Here is a tiny trained network, its code and every weight. The questions are about switching its units off for an input and a target symbol, where a switched-off unit gives its printed mean instead of its output.

import numpy as np


def w(rows, s, z=0):
    codes = np.array(rows[::2]) - 128.0
    scale = np.full(codes.shape[1], s)
    scale[-1] = z or s
    return codes * scale


def f(y):
    return np.maximum(y, 0)


def softmax(a):
    e = np.exp(a - a.max(-1, keepdims=True))
    return e / e.sum(-1, keepdims=True)


def log_softmax(a):
    a = a - a.max(-1, keepdims=True)
    return a - np.log(np.exp(a).sum(-1, keepdims=True))


def net(x, mask):
    ids = ['Δβεζθμσω'.index(c) for c in x.split()]
    T = len(ids)
    res = E[ids] + P[:T]
    r = res
    for j in range(3):
        rows = slice(3 * j, 3 * j + 3)
        q, k, v = (r @ M[0][rows].T for M in (Q, K, V))
        z = softmax(np.where(np.tri(T) > 0, q @ k.T / 3**0.5, -1e9)) @ v
        o = O[0][rows]
        res = res + np.where(mask[j], z, o[:, -1]) @ o[:, :-1]
    y = f(res @ A[0][:, :-1].T + A[0][:, -1])
    res = res + np.where(mask[3:11], y, B[0][:, -1]) @ B[0][:, :-1]
    return log_softmax(res[-1] @ U[:, :-1].T + U[:, -1])


Q, K, V, O, A, B = {}, {}, {}, {}, {}, {}
E = w([
[159,103,157],'Δ',
[143,131,72],'β',
[158,142,182],'ε',
[148,97,224],'ζ',
[158,96,108],'θ',
[30,126,67],'μ',
[100,191,140],'σ',
[151,3,153],'ω',
],0.015)
P = w([
[217,103,107],'0',
[48,89,132],'1',
[151,143,236],'2',
[164,93,81],'3',
[3,63,119],'4',
[170,138,224],'5',
[182,95,87],'6',
],0.013)
Q[0] = w([
[89,153,255],'H0',
[81,169,205],'H0',
[32,135,103],'H0',
[143,121,203],'H1',
[109,220,138],'H1',
[207,77,158],'H1',
[91,201,98],'H2',
[195,27,50],'H2',
[108,110,82],'H2',
],0.0094)
K[0] = w([
[35,180,105],'H0',
[36,204,193],'H0',
[91,92,103],'H0',
[140,32,76],'H1',
[121,1,237],'H1',
[73,100,35],'H1',
[204,115,113],'H2',
[104,191,132],'H2',
[135,136,224],'H2',
],0.0089)
V[0] = w([
[107,170,74],'H0',
[28,193,177],'H0',
[112,55,43],'H0',
[179,254,32],'H1',
[36,235,101],'H1',
[95,81,111],'H1',
[71,41,111],'H2',
[169,110,44],'H2',
[120,138,128],'H2',
],0.0078)
O[0] = w([
[119,148,135,79],'H0',
[53,167,254,93],'H0',
[108,145,77,150],'H0',
[179,122,101,44],'H1',
[197,165,67,4],'H1',
[120,100,153,148],'H1',
[80,73,160,165],'H2',
[64,136,77,122],'H2',
[142,126,123,118],'H2',
],0.0066,0.0044)
A[0] = w([
[129,151,153,254],'N0',
[148,195,223,18],'N1',
[93,60,139,200],'N2',
[30,167,138,87],'N3',
[127,90,244,185],'N4',
[125,87,188,92],'N5',
[169,42,131,139],'N6',
[231,137,185,156],'N7',
],0.011,0.0048)
B[0] = w([
[121,181,127,177],'N0',
[46,68,101,181],'N1',
[120,96,67,208],'N2',
[165,190,132,185],'N3',
[205,157,128,252],'N4',
[183,94,118,185],'N5',
[120,137,244,198],'N6',
[8,194,72,182],'N7',
],0.011,0.013)
U = w([
[21,69,156,199],'Δ',
[249,145,51,98],'β',
[73,211,188,124],'ε',
[228,135,220,45],'ζ',
[168,95,126,254],'θ',
[85,95,22,71],'μ',
[111,181,48,180],'σ',
[93,37,201,12],'ω',
],0.012,0.0057)

Each question gives the input, a string of symbols that net reads in full, and the target symbol t.
The units are the heads (3 rows each of Q, K, V and O) and the neurons (one row each of A and B). Each row of codes is followed by its name. A weight is (code - 128) times the scale printed after its matrix; where a second scale follows, it is the last column's (O, A, B and U).
mask holds one flag per unit, heads first, then neurons. A switched-off unit (its flag False) gives its mean, the last column of its rows in O or B, instead of its output. The means were averaged over made-up inputs and are rounded, as every weight is.
A unit's drop is (log p(t) with every unit on - log p(t) with that unit switched off) / (log p(t) with every unit on - log p(t) with every unit switched off).
The circuit of an input: a set's keep is (log p(t) with only the set's units on - log p(t) with every unit switched off) / (log p(t) with every unit on - log p(t) with every unit switched off). Starting from all 11 units, units are removed one at a time, each time the one whose removal leaves the highest keep (on an exact tie, the one counted first), for as long as the keep stays at least 0.8.
circuit, biggest first: the units of the circuit, biggest drop first
most important unit: the unit with the biggest drop
top k neurons: the k neurons with the biggest drops, biggest first
which heads matter: for each layer, one digit per head in row order, 1 if its drop is at least 0.15 and else 0, layers parted by /
drop of u: that unit's drop, to one decimal
input σ σ μ θ ω, target ω: circuit, biggest first -> [N6, N7]
input σ ζ σ β ζ, target ζ: most important unit -> N4
input σ σ θ σ ε θ, target ε: which heads matter -> 010
input σ β ω σ μ, target σ: top 4 neurons -> [N3, N6, N2, N1]
input ω ε ζ σ ε, target β: top 3 neurons -> [N6, N4, N2]
input θ ζ σ ω, target ω: top 2 neurons -> [N6, N4]
input ω θ σ, target ζ: top 3 neurons -> [N4, N5, N7]
input β β θ σ ζ, target ζ: circuit, biggest first -> [N4, N7]
input β β ω ω θ σ, target ζ: which heads matter -> 111
input σ σ ζ σ β β, target ε: circuit, biggest first -> [N7, H0]
input σ θ σ σ Δ Δ, target ε: which heads matter -> 000
input σ σ σ σ Δ θ ε, target ε: which heads matter -> 000
input θ ζ θ Δ, target Δ: which heads matter -> 100
input θ σ β σ σ ε, target ε: top 2 neurons -> [N7, N4]
input μ ε θ σ μ ζ, target ε: which heads matter -> 010
input σ Δ σ σ Δ, target θ: most important unit -> N7
input θ μ ω θ Δ, target θ: top 2 neurons -> [N7, N2]
input ζ μ ε μ ω ε Δ, target Δ: top 2 neurons -> [N4, N7]
input ζ β μ σ θ Δ, target ε: top 3 neurons -> [N7, N4, N0]
input β θ σ ζ σ β, target ε: top neuron -> [N2]
input σ σ σ ζ μ, target σ: drop of N6 -> 0.5
input μ ω ζ Δ ε, target β: drop of N6 -> 0.3
input ζ ω μ, target ζ: drop of H1 -> 0.1
